Below is a small trained network, with its code and all its weights. Each question gives an input and a target symbol and asks what happens when units are switched off, that is, made to give their printed mean instead of their output.

import numpy as np


def w(rows, s, z=0):
    codes = np.array(rows[::2]) - 128.0
    scale = np.full(codes.shape[1], s)
    scale[-1] = z or s
    return codes * scale


def norm(h):
    return h / np.sqrt((h * h).mean(-1, keepdims=True) + 1e-5)


def f(y):
    return y / 2 * (1 + np.tanh(0.7978845608 * (y + 0.044715 * y**3)))


def softmax(a):
    e = np.exp(a - a.max(-1, keepdims=True))
    return e / e.sum(-1, keepdims=True)


def log_softmax(a):
    a = a - a.max(-1, keepdims=True)
    return a - np.log(np.exp(a).sum(-1, keepdims=True))


def net(x, mask):
    ids = ['ΓΘΞΣαεζηλμπτφψω'.index(c) for c in x.split()]
    T = len(ids)
    res = E[ids] + P[:T]
    u = 0
    for l in range(3):
        q, k, v = (norm(res) @ M[l].T for M in (Q, K, V))
        z = softmax(np.where(np.tri(T) > 0, q @ k.T / 2**0.5, -1e9)) @ v
        res = res + np.where(mask[u], z, O[l][:, -1]) @ O[l][:, :-1]
        u += 1
        y = f(norm(res) @ A[l][:, :-1].T + A[l][:, -1])
        res = res + np.where(mask[u : u + 8], y, B[l][:, -1]) @ B[l][:, :-1]
        u += 8
    return log_softmax(norm(res)[-1] @ U[:, :-1].T + U[:, -1])


Q, K, V, O, A, B = {}, {}, {}, {}, {}, {}
E = w([
[111,120,179,90],'Γ',
[119,136,110,156],'Θ',
[112,154,186,149],'Ξ',
[177,6,155,198],'Σ',
[209,198,100,166],'α',
[229,76,82,66],'ε',
[119,135,110,154],'ζ',
[117,117,186,93],'η',
[90,89,117,53],'λ',
[75,144,81,88],'μ',
[93,104,135,64],'π',
[156,153,48,131],'τ',
[161,162,46,127],'φ',
[186,161,154,169],'ψ',
[119,235,202,99],'ω',
],0.011)
P = w([
[68,163,73,106],'0',
[27,166,84,114],'1',
[225,127,127,64],'2',
[37,172,100,116],'3',
[241,126,147,67],'4',
[46,172,118,108],'5',
[247,127,155,70],'6',
[67,175,139,118],'7',
[255,125,163,73],'8',
[72,184,139,111],'9',
[254,125,162,73],'10',
[67,194,115,123],'11',
],0.0027)
Q[0] = w([
[213,209,148,75],'0.h1',
[254,164,166,8],'0.h1',
],0.0058)
K[0] = w([
[196,47,108,168],'0.h1',
[215,2,100,147],'0.h1',
],0.0074)
V[0] = w([
[88,251,127,75],'0.h1',
[14,210,99,179],'0.h1',
],0.0026)
O[0] = w([
[41,255,115,159,115],'0.h1',
[22,204,71,146,8],'0.h1',
],0.0027,0.0013)
A[0] = w([
[208,41,136,207,190],'0.n1',
[76,9,199,108,218],'0.n2',
[3,141,205,69,158],'0.n3',
[60,160,18,216,58],'0.n4',
[15,75,90,70,3],'0.n5',
[170,133,172,202,61],'0.n6',
[169,22,161,66,81],'0.n7',
[110,104,57,148,14],'0.n8',
],0.0048,0.003)
B[0] = w([
[69,90,48,98,252],'0.n1',
[176,118,129,255,228],'0.n2',
[159,84,222,209,244],'0.n3',
[29,178,124,140,140],'0.n4',
[132,57,193,94,103],'0.n5',
[130,149,106,57,123],'0.n6',
[125,210,66,134,179],'0.n7',
[111,174,203,84,67],'0.n8',
],0.0048,0.0018)
Q[1] = w([
[2,104,196,210],'1.h1',
[215,124,111,128],'1.h1',
],0.0055)
K[1] = w([
[80,230,162,2],'1.h1',
[146,67,96,159],'1.h1',
],0.0054)
V[1] = w([
[96,205,198,5],'1.h1',
[81,106,96,232],'1.h1',
],0.0024)
O[1] = w([
[204,97,52,33,2],'1.h1',
[174,114,162,252,138],'1.h1',
],0.0029,0.00075)
A[1] = w([
[55,143,164,189,239],'1.n1',
[126,170,170,133,134],'1.n2',
[179,182,123,159,169],'1.n3',
[56,150,153,168,3],'1.n4',
[136,254,137,125,84],'1.n5',
[101,48,197,144,86],'1.n6',
[192,140,201,139,111],'1.n7',
[188,207,66,139,151],'1.n8',
],0.0073,0.0043)
B[1] = w([
[255,111,104,99,206],'1.n1',
[90,99,107,86,150],'1.n2',
[65,55,101,125,219],'1.n3',
[97,192,166,146,115],'1.n4',
[20,70,101,133,182],'1.n5',
[145,55,209,129,153],'1.n6',
[97,125,66,82,186],'1.n7',
[44,103,185,116,254],'1.n8',
],0.0057,0.0046)
Q[2] = w([
[125,183,216,237],'2.h1',
[118,65,80,2],'2.h1',
],0.0069)
K[2] = w([
[83,97,111,232],'2.h1',
[172,170,150,2],'2.h1',
],0.0086)
V[2] = w([
[244,220,6,28],'2.h1',
[116,24,58,214],'2.h1',
],0.0023)
O[2] = w([
[202,186,19,83,255],'2.h1',
[85,76,3,206,189],'2.h1',
],0.0048,0.00081)
A[2] = w([
[123,171,2,98,232],'2.n1',
[52,72,147,212,142],'2.n2',
[235,139,200,159,205],'2.n3',
[63,200,131,243,56],'2.n4',
[73,155,136,32,175],'2.n5',
[194,122,20,152,3],'2.n6',
[184,122,217,194,156],'2.n7',
[160,44,137,160,136],'2.n8',
],0.0053,0.0031)
B[2] = w([
[196,149,157,152,253],'2.n1',
[167,160,123,145,167],'2.n2',
[74,192,115,132,188],'2.n3',
[198,175,80,121,122],'2.n4',
[127,161,185,91,180],'2.n5',
[77,2,150,78,134],'2.n6',
[90,181,143,114,157],'2.n7',
[139,156,88,176,174],'2.n8',
],0.0059,0.0042)
U = w([
[136,122,181,178,128],'Γ',
[186,202,65,178,13],'Θ',
[109,219,152,177,127],'Ξ',
[165,32,64,220,155],'Σ',
[52,125,71,164,254],'α',
[177,59,43,50,255],'ε',
[179,195,73,173,42],'ζ',
[143,127,164,180,90],'η',
[103,43,175,109,73],'λ',
[182,210,132,23,91],'μ',
[115,77,177,123,82],'π',
[110,177,51,110,66],'τ',
[92,182,52,88,96],'φ',
[36,32,116,74,125],'ψ',
[82,157,208,1,146],'ω',
],0.009,0.0032)

Each question gives the input, a string of symbols that net reads in full, and the target symbol t.
The units are the heads (2 rows each of Q, K, V and O) and the neurons (one row each of A and B). Each row of codes is followed by its name. A weight is (code - 128) times the scale printed after its matrix; where a second scale follows, it is the last column's (O, A, B and U).
mask holds one flag per unit, layer by layer, with each layer's heads first. A switched-off unit (its flag False) gives its mean, the last column of its rows in O or B, instead of its output. The means were averaged over made-up inputs and are rounded, as every weight is.
A unit's drop is (log p(t) with every unit on - log p(t) with that unit switched off) / (log p(t) with every unit on - log p(t) with every unit switched off).
The circuit of an input: a set's keep is (log p(t) with only the set's units on - log p(t) with every unit switched off) / (log p(t) with every unit on - log p(t) with every unit switched off). Starting from the 12 units with the biggest drops (on a tie, the unit counted first), units are removed one at a time, each time the one whose removal leaves the highest keep (on an exact tie, the one counted first), for as long as the keep stays at least 0.8.
circuit, biggest first: the units of the circuit, biggest drop first
unit that matters most: the unit with the biggest drop
top k neurons: the k neurons with the biggest drops, biggest first
k most important neurons of layer l: the k neurons of layer l with the biggest drops, biggest first
input φ ω α λ ψ, target ω: top 2 neurons : [1.n1 0.n2]
input ω α Γ Σ τ, target Σ: top neuron : [1.n5]
input Γ ε Γ, target ε: circuit, biggest first : [1.n7 0.n2 1.n8]
input Σ α ε π ω α Θ μ φ φ π, target μ: top 2 neurons : [1.n8 1.n3]
input ω Ξ Γ φ Γ ε α, target ε: circuit, biggest first : [1.n3 0.n2 2.n6]
input Θ α ω λ Γ α Θ, target ω: top 2 neurons : [0.n2 0.n3]
input Ξ ω φ ψ α ε ψ λ η, target ε: circuit, biggest first : [1.n7 1.n8 0.n2]
input φ μ η, target μ: circuit, biggest first : [1.n8 1.n3 0.n7]
input π μ ψ ω ω φ φ, target ω: circuit, biggest first : [1.n8 2.h1 1.n1]
input Γ α α ε Σ Ξ ψ Γ Θ τ η, target Σ: circuit, biggest first : [0.n2 1.n8 2.n8 2.n5]
input α ζ Σ Ξ π Γ φ, target Σ: circuit, biggest first : [0.h1 1.h1 2.h1 1.n1]
input τ Σ τ, target Σ: circuit, biggest first : [1.h1 1.n7 2.n3 1.n8]
input α μ ψ ψ α η η, target μ: circuit, biggest first : [1.n8 0.n7 2.n6]
input τ ζ Σ α, target α: circuit, biggest first : [1.n8 1.n3]
input α Σ Γ ψ Ξ, target Σ: unit that matters most : 0.n2
input π Ξ π α, target α: 3 most important neurons of layer 1 : [1.n5 1.n8 1.n3]
input Ξ φ α Σ Ξ, target Σ: 3 most important neurons of layer 1 : [1.n7 1.n8 1.n2]
input ε α τ ψ Θ λ π, target ε: 3 most important neurons of layer 1 : [1.n7 1.n8 1.n5]
input ε α ψ φ Θ φ φ ζ Γ, target ε: top 4 neurons : [1.n7 0.n7 0.n2 1.n8]
input ψ μ Γ, target μ: top 3 neurons : [1.n5 1.n8 1.n1]
input α Θ α Ξ ψ ω λ, target ω: 3 most important neurons of layer 2 : [2.n1 2.n3 2.n7]
input Θ μ φ τ α, target μ: top 4 neurons : [0.n2 0.n3 1.n1 1.n8]
input ω τ ε φ ζ, target ε: top 4 neurons : [0.n1 1.n5 2.n6 0.n2]
input α α α α Σ α ψ, target Σ: top 3 neurons : [1.n1 1.n3 1.n8]
input λ α Ξ μ α, target μ: unit that matters most : 1.n1
input ω Ξ α ψ α ψ τ α α, target ω: top 3 neurons : [0.n2 1.n8 1.n1]
input ζ α ε α α Ξ η Ξ η μ Ξ, target μ: top 4 neurons : [1.n1 1.n7 1.n8 0.n3]
input λ α ω λ ζ ω α α α, target ω: top 3 neurons : [0.n2 1.n8 0.n3]
input λ μ ζ, target μ: 2 most important neurons of layer 1 : [1.n3 1.n1]
